Below is a small trained network, with its code and all its weights. Each question gives an input and a class and asks what happens when units are switched off, that is, made to give their printed mean instead of their output.

import numpy as np


def w(rows, s, z=0):
    codes = np.array(rows[::2]) - 128.0
    scale = np.full(codes.shape[1], s)
    scale[-1] = z or s
    return codes * scale


def f(y):
    return np.maximum(y, 0)


def log_softmax(a):
    a = a - a.max(-1, keepdims=True)
    return a - np.log(np.exp(a).sum(-1, keepdims=True))


def net(x, mask):
    res = np.array(x, float).reshape(1, 5) / 4 @ E
    y = f(res @ A[0][:, :-1].T + A[0][:, -1])
    res = res + np.where(mask, y, B[0][:, -1]) @ B[0][:, :-1]
    return log_softmax(res[-1] @ U[:, :-1].T + U[:, -1])


A, B = {}, {}
E = w([
[137,71,108,190,145],'x0',
[196,35,161,55,99],'x1',
[119,82,8,180,22],'x2',
[200,215,100,124,74],'x3',
[254,90,85,191,253],'x4',
],0.0086)
A[0] = w([
[140,170,82,127,158,191],'neuron 1',
[103,112,78,174,68,134],'neuron 2',
[76,122,161,107,140,106],'neuron 3',
[138,144,83,152,151,211],'neuron 4',
[163,126,74,97,126,78],'neuron 5',
[203,172,125,112,157,180],'neuron 6',
[119,173,117,182,141,134],'neuron 7',
[176,125,62,180,121,168],'neuron 8',
[179,109,49,142,128,88],'neuron 9',
[179,139,152,180,71,124],'neuron 10',
[97,88,128,167,175,119],'neuron 11',
[204,118,122,115,113,139],'neuron 12',
[84,130,22,183,71,191],'neuron 13',
[125,179,65,126,166,130],'neuron 14',
[166,135,157,148,173,253],'neuron 15',
[113,151,199,86,113,103],'neuron 16',
[193,163,120,123,114,162],'neuron 17',
[119,109,96,164,90,68],'neuron 18',
[122,73,139,62,93,141],'neuron 19',
[210,175,143,141,133,138],'neuron 20',
[79,204,157,84,126,132],'neuron 21',
[208,160,136,117,138,121],'neuron 22',
[252,195,136,143,114,165],'neuron 23',
[192,123,67,69,131,181],'neuron 24',
[178,104,112,59,116,103],'neuron 25',
[94,154,185,69,138,134],'neuron 26',
[121,129,81,177,80,140],'neuron 27',
],0.013,0.0038)
B[0] = w([
[81,180,179,158,144,182],'neuron 1',
[142,174,69,193,135,208],'neuron 2',
[136,85,164,58,77,178],'neuron 3',
[61,187,120,201,140,188],'neuron 4',
[86,137,115,96,181,160],'neuron 5',
[150,55,153,126,37,211],'neuron 6',
[107,173,118,94,217,183],'neuron 7',
[63,132,181,163,62,215],'neuron 8',
[31,176,188,72,161,198],'neuron 9',
[207,44,73,163,66,168],'neuron 10',
[213,99,53,102,145,182],'neuron 11',
[105,127,121,70,180,187],'neuron 12',
[158,207,95,213,127,253],'neuron 13',
[86,183,170,194,187,179],'neuron 14',
[140,86,108,138,75,213],'neuron 15',
[46,186,225,158,105,201],'neuron 16',
[203,20,100,82,76,188],'neuron 17',
[141,146,113,215,73,171],'neuron 18',
[146,192,125,162,215,190],'neuron 19',
[202,10,110,121,23,200],'neuron 20',
[114,133,175,130,127,220],'neuron 21',
[127,87,155,99,53,195],'neuron 22',
[164,18,108,86,21,235],'neuron 23',
[75,132,172,26,198,196],'neuron 24',
[143,174,154,23,210,181],'neuron 25',
[65,174,254,50,64,213],'neuron 26',
[157,154,76,199,94,198],'neuron 27',
],0.0081,0.012)
U = w([
[22,254,207,136,186,4],'0',
[192,110,49,218,97,211],'1',
[109,56,189,56,95,243],'2',
[176,133,51,66,236,24],'3',
],0.0096,0.0013)

Each question gives the input, the list of numbers given to net, and the class t.
The units are the neurons (one row each of A and B). Each row of codes is followed by its name. A weight is (code - 128) times the scale printed after its matrix; where a second scale follows, it is the last column's (A, B and U).
mask holds one flag per neuron, in row order. A switched-off neuron (its flag False) gives its mean, the last column of its row in B, instead of its output. The means were averaged over made-up inputs and are rounded, as every weight is.
A unit's drop is (log p(t) with every unit on - log p(t) with that unit switched off) / (log p(t) with every unit on - log p(t) with every unit switched off).
The circuit of an input: a set's keep is (log p(t) with only the set's units on - log p(t) with every unit switched off) / (log p(t) with every unit on - log p(t) with every unit switched off). Starting from the 12 units with the biggest drops (on a tie, the unit counted first), units are removed one at a time, each time the one whose removal leaves the highest keep (on an exact tie, the one counted first), for as long as the keep stays at least 0.8.
units of the circuit, in order: the units of the circuit, biggest drop first
unit that matters most: the unit with the biggest drop
top k neurons: the k neurons with the biggest drops, biggest first
drop when u is switched off: that unit's drop, to one decimal
input [0,4,1,-3,4], class 3: units of the circuit, in order : [neuron 26; neuron 23; neuron 16; neuron 20]
input [-5,7,-4,-5,2], class 0: top 2 neurons : [neuron 23; neuron 19]
input [5,1,-2,-1,-6], class 0: unit that matters most : neuron 23
input [3,-8,-4,-7,3], class 3: units of the circuit, in order : [neuron 11; neuron 8]
input [-1,1,5,-2,-7], class 1: top 2 neurons : [neuron 9; neuron 24]
input [7,6,-8,-1,-2], class 0: top 4 neurons : [neuron 23; neuron 20; neuron 17; neuron 16]
input [4,3,2,2,-8], class 0: drop when neuron 23 is switched off : 0.4
input [2,2,-5,-5,-5], class 0: drop when neuron 10 is switched off : 0.0
input [-8,-3,-3,-2,7], class 2: drop when neuron 13 is switched off : 0.1
input [0,3,-1,-8,7], class 3: top 3 neurons : [neuron 11; neuron 26; neuron 23]
input [0,8,6,0,-6], class 1: top 2 neurons : [neuron 26; neuron 9]
input [-3,3,4,-5,-3], class 0: top 2 neurons : [neuron 23; neuron 20]
